Moves between points:
from | g q m p d i
x463 | x180 x428 x116 x308 x909 x689
x639 | x427 x532 x743 x265 x910 x74
x199 | x305 x866 x909 x463 x892 x116
x878 | x286 x892 x305 x437 x971 x180
x49 | x540 x754 x310 x404 x450 x639
x743 | x404 x240 x902 x74 x277 x364
x505 | x74 x198 x588 x103 x947 x484
x979 | x689 x501 x323 x351 x374 x450
x757 | x568 x262 x118 x540 x258 x433
x450 | x118 x335 x296 x310 x262 x910
x459 | x565 x367 x103 x286 x505 x866
x468 | x484 x459 x859 x713 x688 x199
x351 | x757 x568 x450 x49 x323 x310
x233 | x437 x178 x463 x501 x199 x308
x323 | x258 x308 x262 x450 x11 x296
x867 | x450 x118 x754 x277 x568 x338
x335 | x182 x323 x757 x615 x689 x540
x291 | x505 x74 x367 x971 x774 x468
x180 | x428 x592 x233 x882 x713 x501
x636 | x463 x180 x547 x258 x178 x979
x688 | x291 x505 x565 x859 x265 x892
x501 | x11 x547 x308 x568 x463 x335
x374 | x636 x463 x11 x323 x437 x262
x592 | x199 x305 x178 x636 x286 x547
x892 | x468 x484 x38 x909 x516 x592
x588 | x364 x265 x291 x484 x152 x971
x437 | x178 x909 x180 x11 x305 x882
x568 | x262 x979 x335 x754 x308 x615
x103 | x516 x688 x484 x866 x588 x878
x367 | x588 x364 x688 x468 x198 x859
x305 | x866 x38 x713 x180 x468 x233
x286 | x892 x468 x866 x178 x103 x428
x364 | x265 x774 x505 x459 x498 x103
x404 | x240 x338 x639 x198 x310 x265
x198 | x152 x498 x265 x688 x639 x565
x902 | x639 x427 x498 x364 x338 x505
x178 | x909 x713 x428 x547 x866 x374
x308 | x882 x374 x689 x335 x116 x757
x516 | x688 x291 x459 x38 x364 x286
x310 | x433 x615 x910 x639 x296 x743
x565 | x367 x588 x516 x892 x74 x38
x182 | x323 x258 x568 x867 x501 x754
x909 | x713 x878 x592 x116 x38 x636
x11 | x547 x116 x882 x262 x180 x182
x713 | x878 x286 x199 x233 x859 x463
x427 | x532 x277 x404 x774 x49 x198
x498 | x743 x404 x947 x505 x532 x588
x240 | x338 x910 x427 x152 x433 x774
x484 | x459 x565 x971 x878 x291 x305
x338 | x910 x49 x532 x498 x615 x947
x971 | x103 x516 x468 x305 x367 x713
x532 | x277 x310 x240 x947 x540 x152
x38 | x859 x971 x286 x592 x459 x178
x689 | x501 x11 x258 x757 x636 x118
x265 | x774 x947 x74 x565 x743 x516
x866 | x38 x859 x878 x428 x484 x437
x859 | x971 x103 x892 x199 x565 x909
x296 | x351 x757 x867 x910 x182 x277
x547 | x116 x233 x374 x979 x428 x323
x433 | x615 x867 x49 x427 x351 x404
x152 | x498 x743 x774 x291 x427 x367
x947 | x902 x639 x152 x588 x240 x291
x262 | x979 x689 x182 x296 x882 x867
x615 | x867 x450 x540 x532 x757 x240
x428 | x592 x199 x437 x374 x878 x11
x258 | x308 x882 x979 x118 x547 x351
x882 | x374 x636 x501 x182 x233 x568
x754 | x296 x351 x615 x338 x335 x532
x116 | x233 x437 x636 x689 x592 x258
x118 | x335 x182 x351 x433 x979 x49
x277 | x310 x433 x338 x902 x754 x498
x910 | x49 x540 x277 x743 x867 x902
x540 | x754 x296 x433 x240 x118 x427
x774 | x947 x902 x198 x367 x404 x688
x74 | x198 x152 x364 x516 x902 x459

In the rows, zero is written as 501.

The rows follow the links: the fewer symbols apart two points are, the more alike their rows tend to be.

Each row is also shifted at random along 4 hidden directions that mean nothing.

The rows of 75 points, shuffled:
Each row is one point's numbers.
r1: 602 432 467 564 510 414 389 593 499 552 481 548 406 540 455 495 519 461 526 443 531 532 478 520 592 464 546 447 461
r2: 313 578 541 430 528 574 612 522 500 453 520 479 538 477 511 482 570 414 570 547 457 543 526 434 469 604 451 567 515
r3: 330 365 575 548 650 416 368 499 707 592 568 442 421 456 551 639 492 469 594 479 531 524 622 439 485 446 453 439 545
r4: 347 546 528 548 429 591 603 440 485 493 562 509 498 420 500 524 446 644 400 573 498 416 469 485 460 456 557 539 503
r5: 354 491 402 544 417 473 456 465 428 498 461 543 518 544 481 428 436 595 384 469 548 456 437 606 527 384 555 461 471
r6: 577 472 482 476 633 469 464 546 641 514 538 470 462 482 536 469 577 345 621 493 528 600 604 459 493 462 418 490 515
r7: 297 558 466 514 382 546 560 468 377 466 472 537 542 513 473 452 460 607 391 515 497 441 412 559 503 487 561 522 473
r8: 804 461 455 483 550 440 424 489 537 510 474 483 523 541 528 475 499 454 524 455 530 538 539 538 500 457 458 459 513
r9: 469 585 519 433 453 601 631 365 460 432 505 455 636 474 553 498 448 597 424 556 468 437 502 515 397 534 464 556 541
r10: 378 583 522 477 490 576 616 572 465 465 527 526 480 474 467 459 580 427 545 548 466 537 483 436 515 579 508 567 478
r11: 440 462 475 431 529 395 386 546 442 500 385 497 552 623 496 490 525 389 569 411 487 557 498 557 550 593 458 458 502
r12: 527 427 374 579 563 414 375 570 603 547 525 543 389 511 489 397 530 426 518 458 599 573 537 541 565 299 507 423 462
r13: 687 463 426 477 512 425 403 477 497 502 438 498 548 569 518 452 473 480 487 438 533 522 511 586 511 445 471 446 503
r14: 371 477 530 423 576 474 462 425 566 494 477 427 592 526 572 544 484 464 547 480 488 522 581 510 437 539 409 489 559
r15: 394 532 404 407 629 474 490 571 587 454 486 486 512 539 532 350 628 241 648 474 529 666 597 486 501 480 380 500 501
r16: 455 422 660 541 493 426 414 629 437 581 462 521 407 538 430 691 519 492 587 457 431 479 442 429 603 705 578 486 488
r17: 351 552 334 402 380 444 445 425 279 419 307 533 688 683 495 337 440 520 385 404 513 491 401 707 521 500 486 461 479
r18: 518 493 578 471 639 511 520 584 639 517 570 460 436 448 523 546 607 334 670 529 479 594 603 374 488 571 429 532 525
r19: 510 562 362 407 525 521 534 402 517 421 463 468 638 538 565 338 498 446 469 494 540 551 550 588 429 399 399 500 524
r20: 535 431 536 463 542 414 387 476 510 529 437 461 549 566 527 580 466 486 538 438 489 500 531 531 503 560 461 453 534
r21: 157 411 623 632 487 499 465 485 574 594 590 500 388 411 488 687 422 673 450 534 503 396 496 440 505 467 591 485 515
r22: 372 524 550 551 448 549 562 546 461 510 539 534 440 457 460 535 511 552 481 540 481 465 454 453 525 533 569 536 477
r23: 214 529 472 548 384 552 550 398 425 487 504 517 542 481 497 487 398 697 336 530 519 391 427 571 469 417 573 506 495
r24: 583 492 481 584 425 491 487 548 436 522 505 566 425 501 444 490 482 570 436 498 517 461 427 520 563 460 597 488 454
r25: 460 611 587 354 411 589 637 377 327 409 409 443 721 553 538 550 454 575 454 526 395 432 450 525 410 735 456 582 553
r26: 414 539 549 541 534 551 583 673 530 512 577 552 353 435 440 491 634 369 614 550 480 575 499 374 563 566 537 556 458
r27: 487 499 538 362 559 451 459 489 465 472 400 440 624 593 538 532 528 383 598 442 452 559 540 513 481 669 400 501 543
r28: 423 458 437 549 458 442 415 494 465 525 462 535 489 541 483 477 449 559 435 455 542 473 458 577 540 416 543 449 479
r29: 311 457 418 529 523 415 400 600 492 521 461 551 433 556 462 428 547 398 541 438 540 568 490 537 590 451 513 449 460
r30: 615 465 440 479 451 422 399 447 414 501 397 505 579 597 505 483 429 551 435 426 513 473 456 618 521 485 505 444 499
r31: 279 450 585 384 542 422 412 419 466 501 389 417 652 597 558 621 453 489 550 430 446 489 534 539 461 668 418 474 570
r32: 357 451 614 526 447 449 442 537 405 554 446 511 480 546 458 651 462 570 499 467 446 436 432 490 560 652 574 489 496
r33: 380 546 537 506 448 532 556 609 401 492 485 554 449 516 433 497 565 451 537 511 456 515 429 454 567 617 555 545 458
r34: 297 519 468 538 477 489 499 635 447 509 493 569 406 516 430 441 573 419 541 490 502 552 447 481 593 524 557 509 442
r35: 357 463 455 470 494 408 394 531 432 505 402 514 534 605 487 478 496 450 517 419 505 527 476 572 557 533 495 452 488
r36: 457 611 535 421 426 594 639 472 378 426 463 495 602 515 496 475 512 512 479 541 436 480 447 496 467 638 491 577 509
r37: 732 561 569 488 468 596 622 468 478 475 539 491 525 444 505 539 498 556 481 562 462 460 490 452 454 561 512 563 516
r38: 249 576 495 488 411 565 594 487 389 462 485 529 538 503 471 467 491 559 436 532 475 461 428 514 498 543 542 545 485
r39: 512 558 503 539 519 585 612 576 558 490 597 531 409 411 477 447 581 446 540 573 508 539 518 413 502 462 515 554 475
r40: 770 534 517 617 401 624 623 373 529 507 624 512 474 360 511 538 391 768 314 608 527 352 467 492 429 343 593 536 507
r41: 588 489 413 543 450 444 437 581 419 507 449 574 451 564 440 411 520 472 474 451 532 528 434 561 594 452 558 464 440
r42: 464 588 580 429 452 586 626 484 406 452 484 483 576 495 496 531 520 509 507 545 424 479 466 460 466 667 496 580 516
r43: 476 461 448 451 537 412 393 517 488 503 420 494 544 594 510 466 508 412 547 422 512 555 515 562 531 512 453 452 503
r44: 614 464 541 428 580 433 430 520 527 509 449 457 542 561 526 545 537 388 609 449 475 559 552 488 504 607 429 481 531
r45: 626 458 544 427 576 428 420 529 515 511 439 459 543 572 522 551 532 388 608 442 472 559 544 489 512 619 433 479 531
r46: 367 416 380 562 633 430 388 510 712 543 570 493 413 465 545 413 521 412 541 477 612 583 618 522 498 249 444 425 499
r47: 438 532 567 415 582 528 550 513 546 477 510 447 544 494 535 536 565 386 612 519 456 560 570 432 458 629 418 545 538
r48: 572 450 570 647 496 502 487 622 555 585 597 560 301 417 433 583 526 537 518 532 510 476 477 408 581 466 614 499 458
r49: 710 563 580 501 413 553 585 586 359 488 479 547 477 509 428 545 538 511 505 527 431 477 403 451 555 674 577 560 469
r50: 926 530 399 570 505 595 587 364 643 481 632 486 496 371 564 404 436 632 370 587 591 454 562 526 399 212 494 505 515
r51: 569 574 547 412 457 584 607 346 449 439 477 435 670 496 563 534 430 606 427 541 454 432 502 525 387 575 451 549 556
r52: 431 412 473 552 531 412 376 511 548 553 489 510 453 528 499 524 472 513 498 451 541 502 515 537 540 424 514 433 497
r53: 274 554 461 425 377 470 490 527 261 448 343 547 606 645 447 442 496 492 460 431 453 494 378 598 564 652 533 502 468
r54: 526 446 648 471 606 493 485 465 627 542 545 416 510 455 560 672 495 487 596 520 459 498 597 410 441 597 439 511 571
r55: 506 496 630 483 542 564 568 394 588 512 569 420 549 418 565 650 452 595 501 562 460 436 566 431 397 556 462 539 570
r56: -9 472 576 331 513 394 388 454 370 480 309 430 692 675 533 603 471 436 573 389 421 513 494 567 498 766 413 473 557
r57: 644 485 463 443 567 457 451 488 544 491 467 467 551 541 539 473 521 413 555 466 513 558 556 525 487 500 426 479 523
r58: 415 441 476 645 529 473 450 638 586 573 586 576 293 439 441 487 552 475 527 511 561 533 497 447 593 372 582 472 445
r59: 355 538 514 377 558 508 527 452 513 452 458 437 619 537 558 489 527 411 570 493 470 549 560 497 437 594 394 525 547
r60: 552 568 610 400 491 569 607 476 435 456 474 454 600 508 516 568 522 484 545 535 411 489 496 448 450 708 461 572 538
r61: 683 491 561 467 638 495 507 607 620 519 550 473 430 471 511 525 620 308 679 512 482 613 593 386 511 581 432 525 510
r62: 724 568 562 483 466 591 622 494 467 470 533 496 518 454 494 524 516 528 496 562 459 476 484 445 473 581 512 565 510
r63: 391 556 591 493 475 586 612 500 481 486 542 490 503 445 494 559 514 540 504 561 449 468 486 430 471 595 522 565 515
r64: 717 447 746 632 492 554 545 568 556 605 630 506 332 368 454 767 485 637 523 579 440 400 480 327 522 613 618 544 512
r65: 417 527 663 507 453 575 595 502 448 512 533 488 493 450 484 652 486 587 503 556 419 426 465 411 484 666 546 565 517
r66: 439 469 392 574 464 452 428 521 486 522 491 557 447 521 472 418 476 533 432 469 569 496 464 578 555 349 553 450 461
r67: 506 409 563 500 506 409 373 446 493 552 441 463 542 558 520 637 415 580 487 440 485 443 501 544 504 554 503 445 533
r68: 488 481 545 454 424 422 418 548 313 504 357 524 552 632 449 561 487 499 510 415 439 482 404 554 578 694 540 481 487
r69: 573 514 695 511 516 572 593 529 534 527 576 466 456 416 495 678 521 529 567 570 424 462 515 359 476 668 522 570 530
r70: 432 609 409 421 485 596 628 416 490 406 508 481 617 487 547 354 510 481 455 547 513 520 523 539 422 440 434 549 513
r71: 512 542 437 446 561 542 552 455 581 454 533 467 555 474 556 408 533 429 521 526 528 555 574 505 437 426 420 517 523
r72: 449 532 571 456 628 534 564 638 603 497 562 486 419 457 498 510 658 272 700 537 464 629 583 355 513 616 434 557 501
r73: 627 404 532 534 508 411 372 469 517 564 468 484 495 536 510 597 431 570 482 450 514 459 503 539 516 487 520 436 516
r74: 291 544 500 535 388 559 568 436 409 485 499 523 533 483 485 507 429 660 376 534 493 407 427 538 486 480 572 519 490
r75: 439 423 556 504 499 405 377 532 453 551 430 498 494 576 478 603 476 508 527 430 479 484 474 522 556 596 525 451 507

Some points, each with its row:
x286 r39
x743 r66
x547 r18
x568 r45
x713 r62
x152 r32
x878 r42
x484 r4
x754 r56
x118 r3
x308 r19
x427 r29
x11 r61
x233 r51
x338 r75
x979 r14
x866 r36
x459 r49
x588 r23
x882 r59
x859 r40
x262 r57

Row, symbols taken left to right, then the row they reach:
r43 p d m p d: r67
r25 i i g m d: r71
r47 q i d m p: r15
r7 g i m q g: r33
r68 g p i q: r48
r5 i i: r26
r65 g d g q i: r22
r1 m g d i g: r17
r74 p m i i p: r6
r16 i p i i: r55
r12 m m d g: r13
r20 m g p p: r28
r58 p q m m q: r21
r44 i i d q i: r35
r30 q d q: r27
r31 i g m m: r73
r8 i g m: r11
r60 i g p q: r54
r34 i i q: r10

